Below is a small trained network, with its code and all its weights. Each question gives an input and a target symbol and asks what happens when units are switched off, that is, made to give their printed mean instead of their output.

import numpy as np


def w(rows, s, z=0):
    codes = np.array(rows[::2]) - 128.0
    scale = np.full(codes.shape[1], s)
    scale[-1] = z or s
    return codes * scale


def norm(h):
    return h / np.sqrt((h * h).mean(-1, keepdims=True) + 1e-5)


def f(y):
    return np.maximum(y, 0)


def softmax(a):
    e = np.exp(a - a.max(-1, keepdims=True))
    return e / e.sum(-1, keepdims=True)


def log_softmax(a):
    a = a - a.max(-1, keepdims=True)
    return a - np.log(np.exp(a).sum(-1, keepdims=True))


def net(x, mask):
    ids = ['Δαηθμφ'.index(c) for c in x.split()]
    T = len(ids)
    res = E[ids] + P[:T]
    r = norm(res)
    for j in range(2):
        rows = slice(2 * j, 2 * j + 2)
        q, k, v = (r @ M[0][rows].T for M in (Q, K, V))
        z = softmax(np.where(np.tri(T) > 0, q @ k.T / 2**0.5, -1e9)) @ v
        o = O[0][rows]
        res = res + np.where(mask[j], z, o[:, -1]) @ o[:, :-1]
    y = f(norm(res) @ A[0][:, :-1].T + A[0][:, -1])
    res = res + np.where(mask[2:18], y, B[0][:, -1]) @ B[0][:, :-1]
    return log_softmax(norm(res)[-1] @ U[:, :-1].T + U[:, -1])


Q, K, V, O, A, B = {}, {}, {}, {}, {}, {}
E = w([
[100,44,184,182,97],'Δ',
[228,58,146,62,188],'α',
[170,3,128,73,107],'η',
[107,246,64,192,152],'θ',
[136,96,176,36,144],'μ',
[187,65,37,140,148],'φ',
],0.0054)
P = w([
[202,79,139,189,196],'0',
[135,71,135,148,119],'1',
[10,112,111,142,185],'2',
[209,104,146,172,254],'3',
[135,106,122,137,94],'4',
[36,124,104,116,166],'5',
[212,128,162,183,240],'6',
[118,137,121,101,83],'7',
[73,142,108,89,137],'8',
[218,142,167,202,213],'9',
[115,122,125,46,23],'10',
],0.0066)
Q[0] = w([
[104,200,116,151,100],'h1',
[193,146,79,85,17],'h1',
[10,144,70,153,23],'h2',
[147,145,77,85,109],'h2',
],0.011)
K[0] = w([
[192,66,71,163,230],'h1',
[92,85,232,245,161],'h1',
[114,80,251,254,176],'h2',
[175,146,115,152,237],'h2',
],0.008)
V[0] = w([
[166,162,117,1,141],'h1',
[152,101,212,176,217],'h1',
[193,158,58,174,182],'h2',
[103,65,35,50,79],'h2',
],0.005)
O[0] = w([
[108,162,162,98,240,28],'h1',
[178,247,105,117,64,253],'h1',
[143,108,108,207,217,139],'h2',
[197,118,3,108,88,153],'h2',
],0.005,0.0033)
A[0] = w([
[169,104,35,107,214,143],'n1',
[107,86,149,81,70,126],'n2',
[116,28,139,96,118,181],'n3',
[113,100,169,115,182,170],'n4',
[60,198,152,124,135,88],'n5',
[69,124,123,33,123,107],'n6',
[145,154,47,151,115,83],'n7',
[153,159,88,74,195,134],'n8',
[191,184,170,142,136,82],'n9',
[73,181,109,99,113,68],'n10',
[80,150,65,194,113,89],'n11',
[96,145,131,126,2,1],'n12',
[88,128,126,66,192,4],'n13',
[120,156,152,159,84,173],'n14',
[157,97,174,139,90,151],'n15',
[161,88,180,144,87,146],'n16',
],0.009,0.0037)
B[0] = w([
[121,145,159,151,60,254],'n1',
[152,96,109,182,159,210],'n2',
[103,210,121,120,166,246],'n3',
[131,165,139,125,104,173],'n4',
[156,75,147,147,54,150],'n5',
[228,175,143,130,151,170],'n6',
[115,125,210,134,136,167],'n7',
[37,120,113,163,139,184],'n8',
[118,80,117,53,150,166],'n9',
[100,79,84,149,142,144],'n10',
[156,102,130,48,151,162],'n11',
[217,214,114,57,15,208],'n12',
[190,2,164,120,113,142],'n13',
[141,118,86,148,147,183],'n14',
[97,125,101,102,135,214],'n15',
[108,132,103,101,138,225],'n16',
],0.0093,0.0058)
U = w([
[167,155,84,77,51,162],'Δ',
[38,168,184,18,160,2],'α',
[81,75,25,140,189,193],'η',
[177,48,183,84,174,81],'θ',
[126,168,138,169,227,125],'μ',
[139,120,150,251,103,77],'φ',
],0.011,0.0024)

Each question gives the input, a string of symbols that net reads in full, and the target symbol t.
The units are the heads (2 rows each of Q, K, V and O) and the neurons (one row each of A and B). Each row of codes is followed by its name. A weight is (code - 128) times the scale printed after its matrix; where a second scale follows, it is the last column's (O, A, B and U).
mask holds one flag per unit, heads first, then neurons. A switched-off unit (its flag False) gives its mean, the last column of its rows in O or B, instead of its output. The means were averaged over made-up inputs and are rounded, as every weight is.
A unit's drop is (log p(t) with every unit on - log p(t) with that unit switched off) / (log p(t) with every unit on - log p(t) with every unit switched off).
The circuit of an input: a set's keep is (log p(t) with only the set's units on - log p(t) with every unit switched off) / (log p(t) with every unit on - log p(t) with every unit switched off). Starting from the 12 units with the biggest drops (on a tie, the unit counted first), units are removed one at a time, each time the one whose removal leaves the highest keep (on an exact tie, the one counted first), for as long as the keep stays at least 0.8.
units of the circuit, in order: the units of the circuit, biggest drop first
top k neurons: the k neurons with the biggest drops, biggest first
heads that matter: for each layer, one digit per head in row order, 1 if its drop is at least 0.15 and else 0, layers parted by /
input Δ η Δ Δ α η Δ η Δ, target μ: units of the circuit, in order -> [h1, n12, n6]
input η η Δ φ, target φ: units of the circuit, in order -> [n1, n12]
input Δ Δ Δ η μ α Δ Δ θ, target η: top 3 neurons -> [n10, n12, n1]
input Δ θ μ Δ Δ η Δ, target Δ: units of the circuit, in order -> [h2]
input η η θ θ Δ α Δ, target θ: units of the circuit, in order -> [n9, n3]
input φ Δ φ Δ Δ φ θ, target φ: units of the circuit, in order -> [n1, h2, n3, n7]
input η α Δ φ α α Δ θ Δ η, target μ: units of the circuit, in order -> [h1, n12, n3]
input Δ φ Δ Δ η Δ φ η μ, target θ: units of the circuit, in order -> [n13, h1]
input α α φ α α, target α: heads that matter -> 10
input η φ θ φ η θ η η, target η: heads that matter -> 11
input η Δ φ μ, target φ: units of the circuit, in order -> [h2, n1, n12]
input Δ μ θ Δ, target α: heads that matter -> 01
input φ φ α α η, target η: heads that matter -> 10
input θ Δ α φ Δ α Δ, target θ: heads that matter -> 10
input Δ Δ α α Δ Δ η μ φ μ, target φ: units of the circuit, in order -> [n1, h2, n8, n12]
input Δ α φ η, target φ: heads that matter -> 01
input Δ α μ, target θ: units of the circuit, in order -> [n13]
input μ θ Δ Δ α θ η, target μ: heads that matter -> 11
input η Δ α μ η μ θ, target α: heads that matter -> 01
input α μ Δ α, target α: heads that matter -> 01
input θ Δ θ Δ α Δ, target φ: heads that matter -> 11
